Here is a tiny trained network, its code and every weight. The questions are about switching its units off for an input and a class, where a switched-off unit gives its printed mean instead of its output.

import numpy as np


def w(rows, s, z=0):
    codes = np.array(rows[::2]) - 128.0
    scale = np.full(codes.shape[1], s)
    scale[-1] = z or s
    return codes * scale


def f(y):
    return np.maximum(y, 0)


def log_softmax(a):
    a = a - a.max(-1, keepdims=True)
    return a - np.log(np.exp(a).sum(-1, keepdims=True))


def net(x, mask):
    res = np.array(x, float).reshape(1, 7) / 4 @ E
    y = f(res @ A[0][:, :-1].T + A[0][:, -1])
    res = res + np.where(mask, y, B[0][:, -1]) @ B[0][:, :-1]
    return log_softmax(res[-1] @ U[:, :-1].T + U[:, -1])


A, B = {}, {}
E = w([
[246,129,103,84],'x0',
[133,110,116,135],'x1',
[78,131,81,49],'x2',
[135,100,110,135],'x3',
[127,122,126,131],'x4',
[128,135,132,126],'x5',
[109,65,212,82],'x6',
],0.013)
A[0] = w([
[209,152,188,192,125],'n0',
[184,63,219,35,132],'n1',
[203,105,135,97,225],'n2',
[160,201,73,145,121],'n3',
[189,200,129,89,62],'n4',
[147,233,36,150,37],'n5',
[106,126,67,32,57],'n6',
[60,129,144,193,205],'n7',
[73,148,66,2,109],'n8',
[140,162,78,186,67],'n9',
[195,139,96,136,143],'n10',
[208,108,171,85,64],'n11',
[187,130,190,217,48],'n12',
[112,96,170,82,36],'n13',
[165,19,224,56,170],'n14',
[79,97,139,240,133],'n15',
[120,121,239,103,120],'n16',
[188,119,171,173,93],'n17',
[126,136,175,209,97],'n18',
[50,164,46,67,54],'n19',
[47,173,147,128,30],'n20',
[152,152,80,161,108],'n21',
[114,165,69,137,59],'n22',
[141,94,132,126,71],'n23',
[100,102,92,96,57],'n24',
[105,161,121,93,85],'n25',
[128,105,110,137,254],'n26',
[20,65,145,168,13],'n27',
],0.01,0.0045)
B[0] = w([
[138,74,146,114,231],'n0',
[78,108,80,168,233],'n1',
[128,119,73,54,230],'n2',
[74,136,69,180,215],'n3',
[118,83,90,46,188],'n4',
[69,117,130,159,231],'n5',
[158,60,195,133,191],'n6',
[131,134,84,1,238],'n7',
[177,84,207,166,227],'n8',
[103,126,134,175,188],'n9',
[123,190,114,109,213],'n10',
[145,148,68,72,192],'n11',
[166,48,176,143,215],'n12',
[92,146,115,182,160],'n13',
[63,200,111,200,254],'n14',
[127,138,139,68,231],'n15',
[61,110,73,151,208],'n16',
[175,118,154,144,195],'n17',
[166,95,177,118,197],'n18',
[145,60,177,116,209],'n19',
[161,141,91,84,185],'n20',
[65,123,105,164,187],'n21',
[134,117,81,182,171],'n22',
[157,151,128,148,138],'n23',
[123,107,182,151,151],'n24',
[162,115,148,151,151],'n25',
[131,184,156,105,191],'n26',
[130,100,71,76,221],'n27',
],0.0076,0.0093)
U = w([
[83,194,84,121,250],'0',
[2,188,42,211,75],'1',
[103,182,26,7,71],'2',
[139,94,178,160,90],'3',
],0.0082,0.012)

Each question gives the input, the list of numbers given to net, and the class t.
The units are the neurons (one row each of A and B). Each row of codes is followed by its name. A weight is (code - 128) times the scale printed after its matrix; where a second scale follows, it is the last column's (A, B and U).
mask holds one flag per neuron, in row order. A switched-off neuron (its flag False) gives its mean, the last column of its row in B, instead of its output. The means were averaged over made-up inputs and are rounded, as every weight is.
A unit's drop is (log p(t) with every unit on - log p(t) with that unit switched off) / (log p(t) with every unit on - log p(t) with every unit switched off).
The circuit of an input: a set's keep is (log p(t) with only the set's units on - log p(t) with every unit switched off) / (log p(t) with every unit on - log p(t) with every unit switched off). Starting from the 12 units with the biggest drops (on a tie, the unit counted first), units are removed one at a time, each time the one whose removal leaves the highest keep (on an exact tie, the one counted first), for as long as the keep stays at least 0.8.
units of the circuit, in order: the units of the circuit, biggest drop first
unit that matters most: the unit with the biggest drop
top k neurons: the k neurons with the biggest drops, biggest first
drop of u: that unit's drop, to one decimal
input [5,-8,-8,-2,2,-7,-8], class 1: top 4 neurons	[n3; n5; n21; n9]
input [4,-8,-2,2,2,2,-7], class 1: top neuron	[n3]
input [2,-1,6,-4,0,-1,2], class 3: units of the circuit, in order	[n8; n6]
input [5,8,0,2,-1,-8,6], class 1: units of the circuit, in order	[n14; n1]
input [-6,-3,-6,8,2,6,4], class 2: units of the circuit, in order	[n7; n27]
input [4,-6,4,-7,2,-6,-7], class 1: units of the circuit, in order	[n3; n5]
input [1,5,6,0,-4,8,8], class 1: top 2 neurons	[n14; n1]
input [-4,-1,-5,0,0,-1,-1], class 3: units of the circuit, in order	[n18; n14]
input [-7,-8,3,2,3,-1,-4], class 2: units of the circuit, in order	[n7; n20]
input [-4,1,8,-4,7,7,-5], class 3: units of the circuit, in order	[n8; n19]
input [-4,-8,-5,-4,3,2,-1], class 3: units of the circuit, in order	[n18; n14]
input [-6,-1,-5,-2,2,-2,4], class 2: top 3 neurons	[n7; n27; n15]
input [-5,6,6,7,5,6,3], class 3: units of the circuit, in order	[n8; n19]
input [-6,-2,4,6,-3,1,5], class 2: unit that matters most	n27
input [7,-6,-7,0,-3,7,-3], class 2: top 2 neurons	[n2; n4]
input [-8,3,2,-8,7,6,7], class 2: top 3 neurons	[n7; n27; n20]
input [7,1,8,7,1,1,-6], class 3: top 2 neurons	[n8; n6]
input [2,-7,6,-8,0,5,-7], class 1: top 2 neurons	[n3; n5]
input [8,3,-5,5,3,5,4], class 2: top 2 neurons	[n2; n11]
input [-1,1,-7,-4,-6,-7,-2], class 3: unit that matters most	n12
input [7,-4,-7,-6,2,5,-3], class 2: top 3 neurons	[n4; n2; n11]
input [2,8,-8,3,-4,-3,-4], class 3: top 2 neurons	[n12; n0]
input [3,-2,-3,-3,1,-6,7], class 1: top 2 neurons	[n14; n1]
input [2,-1,2,1,2,-2,6], class 1: top 2 neurons	[n14; n1]
input [2,2,5,-5,5,6,-6], class 1: top 2 neurons	[n3; n5]
input [0,8,7,3,0,6,3], class 3: drop of n8	0.1
input [-5,-1,7,5,-2,5,5], class 3: drop of n19	0.3
input [-7,-8,-1,5,-3,-4,-3], class 2: drop of n7	0.2
